In the rows, 128 means zero.
Each row is followed by its class number.
[ 79 117 172 130  95 107 104 123 132 118 152 105 124  82 119 150 125 117
 130 121 171 149 123 135 103 136 131 124 139 157 161  72 196 119 158 128
 131  95 120 145 149 123  99 126 116 140 103 119 143 145 118]	6
[182 133 141 100 137 134 174 152 131 142 109 204 109 180 164 185 149 146
 143 124  94 127 119 117 153 149 110 151 152 121  96 191  75 124  84 170
 112 153 123  98 112 115 153 132 143 146 200 138 100 136 123]	3
[166 142 146  93 150 138 147 125 133 135 132 139 110 150 148 193 139 154
 125 135 146 103 115 116 171 157 124 151 134 153 100 118 110 129 128 146
 160 111  76 137  92 109 115 142 108 140 154 146  94 133 153]	11
[155 101 128 142 142 140 111 141 125 113 187 137 109  77 153 144 110 141
 111 133 126 117 135  91 135 118 177 147 113  90 120  95 111 118 121 150
 124 124 132 144 157 121  91 142 138 171 108 171 161 131 123]	8
[201 114 185  84 159 126 158 109 115 169 146 152 125  73  95 146 111 109
 150 144 123 118 123 125 139 171 155 112 106  98 109 155 128  95 133 109
 113 126 130 164 127 114 147 112 127 110 141 125  92 136 141]	2
[174 113 155 148 137 135 144 164 129 128 129 112 146 137 138 148 116 147
 173 153 133 118 118 153 139 160 158  81 133 136 102 136  77  99 126 126
 138 125 159 144 141 114 112 130 128 125 111 129 149 115 142]	3
[131 105 140  93 149 125 126 133 137 162 157 147 124 123 166 138 126 111
 149 124 136 134 126  97 136 150 165 188 138 145  97 138 165 140 145  91
 109  83 135 137 114 121 113 104 152 114 151 162 109 150 130]	6
[ 49 138 143 102 132 116 132 149  95 108 128 107 131  97  94 108 155  95
 108 193 115 131 149 128 149 178 136  97 142 146 136 136 176 128 152  73
 124  81 124 154 106 150 106 146 135  83  90 147 100 133 162]	1
[144 110 144 120 114 150  97 157 115 119 138 119 131  53 147 133 144 145
 154 154 156 139 132 121 117 161 161  90 137  84 120  78 172 126 120 136
 162 124 142 132 119 137 109 134 140  93  94 108 120 151 112]	5
[ 64 131 143 163 145 107 176 180 133 121 144 135 104 174 167 122 125 138
 131 163 105 159 106 130 223 152 133 161 145 113 113 159 109 133 115  88
 131 109  81 131 142 146  98 139 135 177 149 109 118 141 159]	11
[104 159 141 149 138 160 147 146 111 117  96 133 139 127  88 117 109 154
 133 178 105 169 133 117 126 123 146 146 170 102 158 120 142 118 141 116
 122 126 118 154 152 130  93 132 134 136  98 111 121 146 126]	6
[139 113 106 102 135 124 144 186 130 139 120 142 115 166 153 158 110 143
 169 145 130 114 158 126 110 187 171 125 132 157 112 112 129 112 110 124
 119  98 114 135  70 127 116 152 149  82 155 118 132 138 121]	4
[128 151 128  99 139 102 145 116 131 100 128 174  95 134 171 132 105 144
  86 148 138 115 127 121 138 128  56 162 131  85 132 171 144 183 161 146
  91 119  88 141 140 116 120 126 121 137 157 182 116 134 137]	0
[ 99 130 113 170 147 193  92 150 119 112 100 138 145 141 137 117 135 155
 125  80 125 146 144 155 145 101  89 169  98 165 165  90  68 111 138  55
 127 145  98 112 158 121 112 108 161 132 108 118 146 123 114]	2
[123 120  99 136 123 151 125 129 144 148 137 177 109 119 124  88 134 141
 109  97 122 122 127 112 105  81  83 110 122 167 152 138 119 137 117 156
 128 170 157  92 102 118 149 102 131 157 154 100 151 122 163]	5
[119 171 102 122 148 184 156 111 144 111 120 150 141 170 112 142 120 135
 137 154 153 153 145 118 118 134 139 252 137 126 170 111 101 128 128 116
 104 127  52 127 128 127 102 114 132 169 116 117 155 145 106]	5
[200 130  86 132 156 128 165 136 124 133 123 141 134 137 147 168 160 140
 105 134 113 105 119 122 145 128 102 141 139 140 104 175  88 137 116 136
 124 133  95 113 109 110 143 121 109 148 138 118 113 127 112]	12
[110 151 104 134 178 101 148 131 112 126 124 148 140 192 156  75 127 131
  73  95 155 133 125 122 152 140  59 109 108 123 152 143 149 165 150 134
  92 125 133  44 111 163 128 133 149 121 108 134 193 135 150]	10
[115 128 132 118 150 135 150 132 124  98 125 195 135 159 147 156 135 124
 110 118 122 128 151 129 108 157 109 180 123 141 161 173 129  81 118 144
  86 128 102 113 102 129 147 123 144 177 143 148 156 142 110]	6
[109 116 128 117 117 149 114 155 151  91  82  97 120 113 133 159 142 142
 134 130 140 142 102 158 141 157 135  86 170 181 103 131 144 125 146 125
 150 128 115 118 131 116 100 101 111 125 158 115 113  97 134]	1
[144 111 201 104 131 111 159 115 113 114 150  75 109 157 110 120 130 124
 184 107 118 119 121 136 177 154 195 150  78  88 111 130  95  94 125  67
 139 125  81 147 144 115 122 177 117 138 108 121  98 144 100]	11
[ 54 106 141 181 165 115 109 128  91 166 150  90 120 135 156 121 125 166
 107 117 130 120 119 116 129 138 173 123 106 175 122 114  91 153 125  83
 136 115 160 146 140 128 106 118 171 129 116 163 157 121 116]	3
[136 109 136 112 113 125 144  99  97 137 109 109 100 144 142 167 156 131
 160  89 146 108 167 115 148 153 136 121 125 126 112  75 114 144 101 115
 158 142 126 124 113 132 147 163 110 139 153 107  95 129 106]	12
[ 84 116 152 118 141 119 163 117 140 135 136 133 119 143 158 125 138 119
 116 139 113 137 130 142 158 192 136 157 138 146 115 191 146 114 122 113
 106 107 108 122 127 136 126 127 136 150 137 162 136 119 169]	1
[141 143 137 164 143  98 103 130 120 137 135 100 130 136 132 133 120 156
 143 122 142 105 131 148 126 140 132 107  88 149 128 134 114 138 124 119
 162 109 122 107 116 116 106 134 144 131 102 114 144 147 140]	11
[146 115 141 148 136 100 177 155 124 123 129 139 131 152 152 133 131 140
 144 129 138 108 110 139 126 120 122 168 104 166 104 196 115 118  91 115
 135 113 144 111 121 124 161 131 163 155 135 105 140 145 119]	7
[143 105 186 100 126 131 189 153 105 191 132 142 104 140 132 110 130 107
 157 154  76 135 125  86 151 175 175 146 152 141 107 199 150 132 119  64
  93  98 100 135 124 132 108 132 142 104 140 137  98 147 161]	7
[150 124 145 124 130 156 153 121 101 154 115 160 105 128 158 112 133 117
  93  97  73 171 107 147 119 114 116 118 125 104 142 151 100 132 111  96
 116 147 106 156 113 133 137  81 155 140 193 124 168 110 152]	2
[100 129 114 144 159 154 111 175  78 131 158 118 139  99 134 151 127 163
 138 168 169 106 145 134  84 152 113 150 109 195 161 161 140 146 182 125
 128  90 123  91 103 123  84 176 139 141  74 132 146 155  63]	10
[111 147 103 132 175 142 134 140  63 114 149 126 135 116 146 156 125 127
 117 115 128 124 179 127 120 114 103 156 106 104 154 187 110 179 145 110
 134 110 138  69 111 145 112 150 117 160 128 155 146 136  77]	2
[104 141 121 159 123 202 122 129 152 124  98 152 147 156 143 125 136 138
 116 149 117 156 130 118 127  93  84 145 135 165 179 128 108 169 121 126
 127 132 121 118 125 106 167 109 163 128 135 126 142 114  86]	5
[ 93 114 114 124 117 134 118 123 133 156  92 160 120 145 124 119 127 130
 143  99 108 127 155 122  92 137 101  92 148 198 129 121  96  94 125 162
 117 141 178 121 100 116 125 125 125 119 156 150 136  95 140]	12
[ 85 118 127 133 148 142 147 156 141 125 125 123 116 132 159 173 130 142
 166 170 134 179 109 114 176 131 106 111 144 194 130 113 171 144 141 123
 127 118 134 124 100 126 124  94 135 175 154  97 123 115 148]	11
[122 120 153 110  94 122 110 123 145 107 131 137 119 120 120 106 108 118
 123 116 172 114 112 122 149 107 133 133 118 143 129 111 148 127 132 111
 141 131 111 148 153 115 124  90 100 127 119 139 113 127 131]	2
[121 110 137 125 139 143 164 175 111 128 166 143 134 109 173 175 128 137
 180 105 147 146 134 149 128 106 157 132 128 110 127 134 101 135 115 154
 137 113 146 110 125 126 121 105 123 140 161 134 130 106  64]	12
[ 98 114 157 138 162  95 144  94 137 110 115 165 110  97 143 125 127 151
  95 144 163 126 136  99 168 132  73 169 142 107 111  96 107 117 152 135
 126 130 140 148 167 117 119 121 148 136 105 186 116 134 153]	6
[150 126 170 114 138 149 177 127  93  99 108 134 121  67 110 122 124 129
 126 149 123 158 129 119 190 133 132 112 142  65 114 136 118 121 128  91
 147 152 116 150 171 131 115 122 139 162  91 120 107 106 158]	3
[159 107  97 131 119 169 140 134 114 126 130 164 136 132 162 147 138 145
 114 121 141 120 127 111 136 137  73 109 120 128 142 157 104 146 100 161
 139 154 106  93 113 125 185 138 143 152 155 145 129 133  94]	1
[136 139 140 115 120 106 105 144 142 111 187 106 127 122 122 125 135 107
 142 153 114 124  98 148 103 117 118 146 104 155 130  71  98 127 146 115
  97  91 162 167 133 114 146 136 128 130 136 120 110 148 116]	3
[223 124 147  53 113 121 154 126 135 122 123 184 113 123 121 137 146  91
 143 131  93 123 127 114 171 171  94 116 113  89 102 172 140 101 131 101
 101 154  94 135 116 103 167 152 116 144 132  96  53 154 141]	3
[ 94 101 147 122 109 151 102 176 139 122 168 155 109 107 116  83 137 109
 159 157 130 137 122 121 103 113 142 102 139 208 152 107 152 103 138  94
 113  98 170 138  91 133 129 111 134 103 132 135 141 118 141]	0
[111 130  97  98 114 166 104 152 143 135 126 130 137 105 109 153 115 154
 133 149 135 132 142 156  96 156 161 153 137 173 163  88 145  82 146 120
 129 125  56 128 120 138 111 140 123 151 125 110 114 127  96]	9
[ 87 120 164 141  99 125 115 135 109 132 101 161 104 138 138 105 123 148
 115 126 128 145 139 114 119 135  90 120 142 157 162 150 126 110 165 108
 134 140 115 115 119 117 114 154 129 111 106 167 128 116 114]	0
[166 142 180 107 101 117 141 118 115 155 112 155 125 148 158 193 131 133
 153 132 133 134 147 118 102 179  79  95 129 165 166 146 155 122 163 165
 123 115 100  91  96 109 131 149  96 141 120 142 118 145 115]	11
[117 116 168 115  91 104 149 132 133 141 160 160 112 120 158  96 135  80
 120 122 113 124 147 105 131 148 170 181 117 118 145  92 176 118 133  90
  83  93 130 153 143 139 108 157 149  91 105 148 138 151 128]	4
[145  92 131 165 128 133  84 129 103 140 147 108 125 108 127 171 131 114
 151  83 146 140 129 118 117 103 111 139 110 155 126 103 107 120 104 105
 157 142 123  98 135 131 136 117 164 155 145 125 143 109  99]	7
[113 155 101 141 155 140 129 111 106  92 130 135 117  98  99 148 145 123
 114  98 102 159 172 119 139  53 108 194 114  91 153 101  87 135 142  89
 128 155 115 110 155 127 102 133 120 177 107 114 116 126 101]	2
[138 126 156 114 136 139 145 153 119  97 140 142 121  86 134 179 138 110
 182 171 111 148 171 153 166 168 123 104 157  96 125 115 104 110 132 109
 138 102 101 138 100 133 112 147 140 144 141 128  98 132 152]	6
[158 117 119 104 130 136 137 139 107 124 149 126 139 104 128 131 130 120
 140 134 168  83 139 155 137 130 118 148 101 140 116 164 159 145 121 120
 139 109 140 132 121 124 136 138 115 112 123 142 143 125 131]	0
[119 104 176 159 161 150 111 109  99 154 177  94 114 129 151 156 109 126
 155  99 140 131 132 125 114 155 137 177  93 126 143 115 110 129 133 119
 118 124 126 148 131 119  91 129 144 127 134 156 161 120 131]	7
[172  80 143 155  75 160 103 179 132 110 135  71 134  93 154  91 122 109
 153 103 116 128 104 151 119  97 152 128 116 136 118 156 127 144 115  94
 141 126 119 117 171 113 109 131 137 140 121  68 147 132 113]	10
[101 105 137 158 120 130 156 157  82 108 140  93 128 104  98 148 157 104
 148 180 151 152 134 131 160 120 120  69 148 144 147 111 129 148 127  88
 166 112 150 129 128 150 161 138 122 153 110 102 128  94 100]	12
[ 51 151 136 135 171 120 147 126 148 122  86  98 127 173 111 124  97 165
  77 118 121 120 113 135 131 128 175 180 113 156 134 142 144 119 131 145
 113 123 116 159 152 106  81 124 118 121 125 119 154 124 114]	8
[ 83 107 134  87 119  91 112 130 160 139 209 158 127 126 167 117 122  77
 142 130 145 126 130 146 101 171 156 164 110 109 144 117 128 114 143 135
  76  85 151 150 104 152 156 137 130 115 176 185 156 140 135]	0
[ 78 104 193  93 140 134 170 104 167 122  92 147  92 140 134 143 116 117
 142 185 122 117 135 116 138 167 189 193 156 130 110 154 141 104 119 170
 100 127 146 171 159 123 107 111  98 158 169 165 123 123 146]	8
[103 111 127 127 115 133 137 113 144 150 115 109 125 135 113 124 119 145
 136 140 124 121 129 141 134 160 141 158 126 177 116 205 104 109 118 108
 145 128  95 150 134  97 141 142 108 141 114 146 120 123 112]	2
[105 106 158 106  74 147 118 124 149 159 155 161 128 159 160 130 145 118
 167 122  98 131 153 141  33 157 144 170 141 185 172 144  99  76 134 148
 103  95 131 148  93 122 159 182 158 109 143 204 164 131 111]	6
[136 127 161 110  97 129 125 153  75 134 136 135 103  88 185 139 103 143
 131 113 126 131 127 169  85 143 141  98 117  71 146  85 172 138 138 166
 140 131 128 168 110 134  93 132 113  92 162 133 136 125  90]	4
[ 96 130 122 140 160 116 129 133  83 116 152 166 121 145 186 189 136 146
 136  91 142 126 156 138 132 157 128 141 119 125 127 112 106 127 130 139
 118 115 111 107  96 137  94 141 174 161 154 184 149 137  81]	6
[150 107 162 104 124 150 134 143 166 125 116 162 109  84 117 155 106 127
 165 150 146 131 160 123 117 139 131 183 147 125 123 140 147  92 132 159
 123 135 117 140 154 106  91 139 121 136 120 101 119 122 151]	10
[ 41  96 112 143 138 119 133 156 155 149 192 130 122 128 121 143 133 133
 152 170 159 120 111 131 133 131 131 105 149 211 100 137 105 135 126 128
 124  81 159 171 125 107 143  99 117 142 139 183 124 113 143]	0
[133 131 126 142 155 114  87 110  95 140 141 110 121  82 137 162 125 164
 103  97 151 132 160 140  76  98 105 135 110 115 161  73 125 153 157 165
 130 128 163  74 147 135  88 151 131 139 117 149 208 123  93]	10
[121  96 130 136  96 130 153 124 128 130 149 160 114 138 160 147 107 160
 157 134 176 123 130 109 147 160  89 157 134 173 131 132  78 105 131 135
 116 138 100 124 136 101 140 128  97 192 130 167 139 142 111]	0
[125 101 142  92 126 138 145 121 151 135  89  94 121 125 115 126 150 140
 129 149 113 119 129 131 158 172 175 146 135 126  97 131 172  94 124  75
 135 137  79 174 151 122 126 149 115  95 105 104  79 135 113]	9
[102 123 138 155 132 166 148 128 150  88 100 101 131 162 126 112 151 109
 131 131 130 153 137 136 187 101 117 130 136 131 140 135 121 155 117  61
 142 132  95 128 171 134 123 128 152 144  89 114 151  94 144]	3
[100 126  89 138 133 187 178 176 120  68  90 147 100 143 136 140 117 153
 132 137 110 155 158 107 170 120 121 140 164 136 141 109  90 138 126  94
 124 148  84 126 129 122 107 140 125 179 143  99 121 110 113]	4
[120 133 112 136 153 127 125 171 127 132 154 113 135 129 139 138 119 144
 150 143 138 115 168 152 120 157 146 168 110 129 137  65 112 116 138 137
 134 104 154 109 114 145 102 175 137  97 121 100 121 142 119]	9
[136 125 133 104 124 155 106 146  87 113  62  96 121 102 105 186 141 147
 140 116 111 153 153 137 107 146 161 109 129 144 136  85 151 115 146  70
 136 142  85 147 128 117  98 112 125 120 119  84  97 123 101]	2
[ 85  92 163 156  73 133 129  92 124 106  85 122  97 119 144 103 153 111
 125 119 111 121 129 102 174 143 137 123 162 160 123 192  88 139  99  70
 144 165 118 122 154 121 159 115 124 143 152 167 124 118 115]	4
[112 133 114 111 171  74 148 123 132 167 137 176 124 153 122 126 112 116
 111 175 122 129 120 135 130 182  99 131 128 127 119 127 115  90 145 157
  87 112 107 122  94 150 107 132 150 153 140 165 141 140 181]	7
[ 94 129 145 138 117 173 133 150 128 111 115 151 135 147 146 130 143 139
 152 128 113 136 139 134 123 145 153 135 127 119 156 143 108 120 126  93
 113 139 124 143 136 131 141 151 169 110 139 131 146 130  88]	5
[113 100 157 147 109 155 144 129 112 135 147 146 106 101 120 117 115 154
 159 142 117 119 123 138  84 111 173 145 135 147 130 101  50  84 106 169
 126 164 201 165 150 122 129 102 125 157 177 154 147 113 114]	9
[141 125  96 103 186 143 100 115 124 147 180 148 118  70 117 158 119 161
 142 160 142 108 157 138 106 126  79 170  99 112 120 130 103 118 143 148
 131 128 142 140 107 102 117 128 114 154 129 154 139 143 138]	5
[ 84 123 149 110 131 150 114 117 143 140 140 157 104  74 137 112 133 126
 112 169 134 133 133 120 122 151  87 190 147 139 145 126 146 136 162 127
 111 123 104 150 147 127 121 117 131 117 128 160  97 118 145]	5
[121 118 111 134 163 158 126 111  81 136 124 155 112  95 124 167 143 140
 125 110 141 155 151  95 102 105 144 100 122 114 139  73 126 141 126 148
 144 157 150 112 103 146 120 118 170 170 128 134 128 120 112]	2
[171 126 108 139 129 130 143 126 126 184 162 131 117 130 137 149 122 151
 161 123 139 124 115 132 161 138 117 141 133 169 101 164 121 153  81 134
 150 122 109 105 114 111 123 113 123 134 156 138 151 127 124]	7
[107 132 118 143 152 141 150 180 134 114 128 163 112 130 158 157 116 156
 114 108 158 156 123 126 172 104  87 161 126 147 147 116 134 138 148 157
 153 139  97 104 126 113  83 112 120 135 133 112 137  93 117]	11
[126  96 162  79 109 185 130  76 134 148 115 128 110 117 127 140 134 113
 125 132 114  97 128 107 130 148 181 175 127 131 136 147 121 116 125 126
 120 145  81 203 122 100 121 142 114 130 156 171 107 113 125]	12
[111 120 152 146 160 154  78 151 129 118 113 115 137 166 127 156 124 160
 115 124 130 138 123 137 140 170 124 107 117 133 133  78 117 102 142 124
 127 128 122 130 155 110 108 144 136 124  94 140 124 117 109]	3
[131 107 122  80 116  87 127 132 142 134 110 202 116 106 146 109 158 118
 112 143 126 125 170 110 119 176 125 132 128 135 110  38 147  62 125 131
 111 124 165 124 105 146 148 128 149  98 111 146 101 143 142]	9
[104 139 173 123 120 156 117  92  82  87  68 104 114  96 105 128 137 146
 128 126 133 136 143 158 152  98  92 127 139  94 144 153 126 141 136  82
 190 151  91 150 140 120 111 135 128 125 124 144 121 119 104]	6
[107 125 134 146 138 146 130 130 132 148 119 143 154 173 125 139 123 173
 144 135 150 111 114 141  92 117 189 168  90 186 159 105  91 106 140 126
 110 119 123 135 136 100 112 114 165 128  93 177 169 131  73]	7
[149  84 170 143 152 189 104 140  65  87 138  94 118  77 118 158 141 115
 149 116 122 122 146 117 151 103 116  84 115  72 133 126 119 155 109 125
 159 145 124 121 131 120 109 139 147 139 134 130 112 129 103]	6
[ 74 136 168 118 143 140 110 132 148  93 115 115 127 143 146 110 141 130
 127 159 136 150 114 131 140 148 175 182 141 148 140 113 159 118 138  87
 111 103 120 138 149 149 103 118 158 107  98 163 141 114 112]	3
[141 137 102 157 165 153 111 153 127 124 159 154 128 103 119 118 111 157
 128 104 156 137  98 155 159  70  77 139  94 131 125 112 136 146 122 141
 146 142 150 113 149 109 103  91 156 141 124 119 153 108 139]	7
[116 157  78 144 133 161 104 137 114 100  73 118 133 175 103 144 134 161
 108 100 116 174 138 114 144 125  67 107 127 161 157  72 128 140 146  98
 122 155  92  93 122 108 112 126 146 139 108  86 122 129 130]	1
[ 83 135 136 171 135 180 116 152 137 145 140  93 139 137 125 131 166 148
 158 138 112 135 140 161 110  93 121 139 140 185 162 187 148 162 125  92
 145 107 113  76 145 138 130 146 143 127 100 116 142 118  97]	5
[145 133 166 125 130 114 183 122 131 136 156 149 123 108 140 149 138 116
 142 108 129 128 160 137 125 155 155 138 122 116 125 105 105  99 103 151
 133 109 158 136 136 132 144 146 121 126 121 134 153 122 129]	8
[117 147 141 106 118 147 124 172 151 126 122 183 117  79 155  89 114 130
 134 186 102 158 118 139 136 130 134 164 145 104 148  81 165 100 165 154
 114 132 135 159 127 142  99 126 130 100 123 115  86 134 140]	8
[150 121 108 133 150 127 140 175 104 138 183 156 126 111 170 165 127 125
 140 121 148  93 130 150 134 155 106 143 130 142  93 177  51 149 116 126
 142  85 123 119 106 123 100 119 140 124 174 181 157 128 142]	7
[ 85  85 127 180 151 172 156 118 123  48 105 100 148 106 114 117 173 129
 134 157 135 116 140 125 171  86 157 140 105 129 142 155  69 125 103 102
 122 172 164 125 172 127 156 136 159 188  80 125 174 117  90]	10
[111 131 138 138 136 153 104 106 111 160 130 149 120 110 152 144 130 135
 140 108 124 174 107 116 121 101  75 146 108 124 167 115 124 153 169 109
 121 151 111 115 144 124 126  99 148 165 151 133 124 144 105]	11
[120 121 151 129 149 162 137 165 118 119 129 141 139 130 141 141 123 138
 128 151 143 164 120 112 151 137 146 154 141 104 137 107 143 106 146 103
 121 128 103 150 140 131 106 120 133 129  99 115 132 130 108]	10
[124 136  85 121 182 162 190 148 146 112 156 112 128 156 130 136 144 126
 118 148 104 144 116 118 162 131 100 160 140 118 120 163  96 151 130 101
  95 122  54 131 118 131 142 137 127 166 139  95 107 129 132]	5
[104 156 126 145 169 165 128 112 102 106 127 107 141 110 125 154 132 163
 138 111 143 127 135 154 156  83 111 121 107 131 152 168 174 168 126 142
 159 136  94  95 105 115  96 130 149 156  99 118 123 134 100]	6
[151 131 123  87 104 123  94  97 153 178 143 161 102 121 127 165 123 141
 139 146 125 119 142 100  83 162 134 169 147 165 139 109 137 120 137 164
 116 114 110 120  96 109 134 167 123 112 150 178 117 153 106]	4
[149 120 110 109 174 138 121 172 123 135 133 152 139 111 146 127 122 143
 161 127 148 122 153 155 149 167 153 159 114 110  97 129 124  93 122 114
 143 115 142 109 110 150  96 141 155  86 119 141 138 123 140]	2
[168  93 147 137 117 125 121 127 114 172 163 162 110 136 163 106 120 137
 142 103 142 107 104 130 108 165 138 157 108 132 102 141  94  93  98 172
 143 144 145 125 135 124 135 101 112 161 152 167 144 129 143]	11
[100 118 125 172 108 174 106 167 161  91 160 110 113  94 134 130 109 150
 117 153 150 151 102 173 160 112 135 131 138 148 160 170 137 157 148  87
 166 113  68 143 149  97 107 120 107 186 116  97 144 105 129]	0
[138 119 161 119 102  73 170 136 117 101 173 128 109 119 151 123 137  86
 128  90 145 127 147  89 129 142 131 133 107 111 140  99 146 144 154 103
 103  98 122 104 166 142 139 156 110 149  99 131 116 135  95]	11
[112 100 159 106 141 123 147 166 113 155 131 162 101 168 171 123 129 134
 160 117  99 138 150 125 129 178 141 150 118 132 136 140 122  82 142 100
  97 119 122 123  86 137 108 167 148 109 148 128 127 130 133]	12
[130 116 103 101  75 157 138 159 133 100  95 182 134 111 125 113 115 119
 104 111 164 141 119 128  91 167 114 109 148 157 160 100 143  83 125 173
 130 145 114 114 106 131 145 129 119 142 132 107 155 125 121]	4
[138 131 122 110 114 154 145 141 147  95  93 168 132 166 149 144 127 143
 146 122 153 149 116 132 129 121  61 143 111 165 148 130 119  97 122 158
 140 147 101 130  99 105 152 113 135 148 135 117 144 120 123]	11
[135 185 111  84 109  97 168 111 135  98 156 165 131 129 119 116 142 120
 149  86 137  97 137 153 134 100 147 161 112  85 121 192 108 124 122 108
 131 129 100 158 118 118 126 136 109 110 121 137 108 145 115]	12
